Below are the code and all the weights of a small trained network. Each question names an input and a class and asks about switching units off, where a switched-off unit gives its printed mean instead of its output.

import numpy as np


def w(rows, s, z=0):
    codes = np.array(rows[::2]) - 128.0
    scale = np.full(codes.shape[1], s)
    scale[-1] = z or s
    return codes * scale


def f(y):
    return np.maximum(y, 0)


def log_softmax(a):
    a = a - a.max(-1, keepdims=True)
    return a - np.log(np.exp(a).sum(-1, keepdims=True))


def net(x, mask):
    res = np.array(x, float).reshape(1, 5) / 4 @ E
    y = f(res @ A[0][:, :-1].T + A[0][:, -1])
    res = res + np.where(mask, y, B[0][:, -1]) @ B[0][:, :-1]
    return log_softmax(res[-1] @ U[:, :-1].T + U[:, -1])


A, B = {}, {}
E = w([
[189,184,140,108,137,166,146,255,93],'x0',
[151,183,56,130,140,97,75,129,239],'x1',
[114,144,129,113,133,123,142,127,131],'x2',
[125,93,133,45,227,149,77,139,120],'x3',
[126,143,140,123,134,117,132,120,127],'x4',
],0.016)
A[0] = w([
[46,72,175,143,115,140,123,84,93,196],'neuron 1',
[150,140,156,113,126,179,176,153,81,137],'neuron 2',
[116,80,122,29,241,139,50,134,109,150],'neuron 3',
[160,150,127,172,11,101,197,121,147,254],'neuron 4',
[130,137,161,124,123,152,162,185,51,130],'neuron 5',
[32,60,127,133,100,139,133,82,103,181],'neuron 6',
[167,128,167,136,144,163,178,164,92,123],'neuron 7',
[159,115,171,71,142,160,113,155,54,146],'neuron 8',
[194,206,107,111,116,153,101,209,175,56],'neuron 9',
[93,112,103,143,87,95,122,59,219,187],'neuron 10',
[77,57,180,132,125,119,173,94,92,191],'neuron 11',
[109,149,64,135,108,83,88,64,187,160],'neuron 12',
],0.011,0.0072)
B[0] = w([
[209,139,93,119,178,82,174,158,147,213],'neuron 1',
[80,102,171,147,83,157,140,127,108,181],'neuron 2',
[159,93,195,56,143,102,131,78,233,248],'neuron 3',
[71,179,111,205,96,100,108,152,4,249],'neuron 4',
[85,80,138,142,103,170,138,118,100,193],'neuron 5',
[168,148,68,124,156,110,132,158,127,215],'neuron 6',
[76,83,174,136,118,146,138,97,100,179],'neuron 7',
[176,124,200,91,91,149,171,140,126,189],'neuron 8',
[222,145,75,114,148,49,177,166,109,210],'neuron 9',
[83,136,105,114,197,171,94,141,136,237],'neuron 10',
[187,173,88,139,134,76,178,166,97,209],'neuron 11',
[70,115,142,99,190,151,58,157,121,228],'neuron 12',
],0.011,0.02)
U = w([
[168,204,31,197,129,52,137,210,81,244],'0',
[254,118,98,78,166,60,163,128,182,146],'1',
[40,97,151,199,7,151,135,120,68,102],'2',
[125,56,214,89,83,234,131,92,154,43],'3',
[7,160,75,158,157,191,11,154,100,143],'4',
[84,69,120,98,189,143,12,33,222,7],'5',
],0.0077,0.002)

Each question gives the input, the list of numbers given to net, and the class t.
The units are the neurons (one row each of A and B). Each row of codes is followed by its name. A weight is (code - 128) times the scale printed after its matrix; where a second scale follows, it is the last column's (A, B and U).
mask holds one flag per neuron, in row order. A switched-off neuron (its flag False) gives its mean, the last column of its row in B, instead of its output. The means were averaged over made-up inputs and are rounded, as every weight is.
A unit's drop is (log p(t) with every unit on - log p(t) with that unit switched off) / (log p(t) with every unit on - log p(t) with every unit switched off).
The circuit of an input: a set's keep is (log p(t) with only the set's units on - log p(t) with every unit switched off) / (log p(t) with every unit on - log p(t) with every unit switched off). Starting from all 12 units, units are removed one at a time, each time the one whose removal leaves the highest keep (on an exact tie, the one counted first), for as long as the keep stays at least 0.8.
units of the circuit, in order: the units of the circuit, biggest drop first
most important unit: the unit with the biggest drop
k most important neurons: the k neurons with the biggest drops, biggest first
drop of u: that unit's drop, to one decimal
input [3,1,-5,2,7], class 1: units of the circuit, in order => (neuron 4)
input [-1,1,-4,8,-8], class 5: 4 most important neurons => (neuron 9; neuron 11; neuron 1; neuron 3)
input [1,-6,0,3,-6], class 3: 3 most important neurons => (neuron 9; neuron 5; neuron 2)
input [1,-8,-4,7,-8], class 3: 4 most important neurons => (neuron 5; neuron 2; neuron 9; neuron 7)
input [5,1,-1,4,1], class 1: 2 most important neurons => (neuron 9; neuron 12)
input [-6,0,1,8,-1], class 1: 3 most important neurons => (neuron 1; neuron 11; neuron 6)
input [1,-7,-2,-5,0], class 2: 2 most important neurons => (neuron 5; neuron 2)
input [0,3,0,5,2], class 5: 2 most important neurons => (neuron 11; neuron 1)
input [1,-5,-8,0,6], class 2: 2 most important neurons => (neuron 3; neuron 9)
input [-7,-1,-6,4,-5], class 1: 2 most important neurons => (neuron 1; neuron 11)
input [5,-4,2,1,7], class 3: 2 most important neurons => (neuron 4; neuron 8)
input [3,8,-1,2,-1], class 1: 2 most important neurons => (neuron 9; neuron 4)
input [1,-2,2,-8,0], class 2: drop of neuron 9 => 0.3
input [8,3,6,3,-3], class 1: most important unit => neuron 9
input [3,-6,5,2,0], class 3: drop of neuron 4 => 0.2
input [8,4,5,4,8], class 1: drop of neuron 9 => 0.9
input [-3,2,0,2,6], class 5: drop of neuron 4 => 0.1
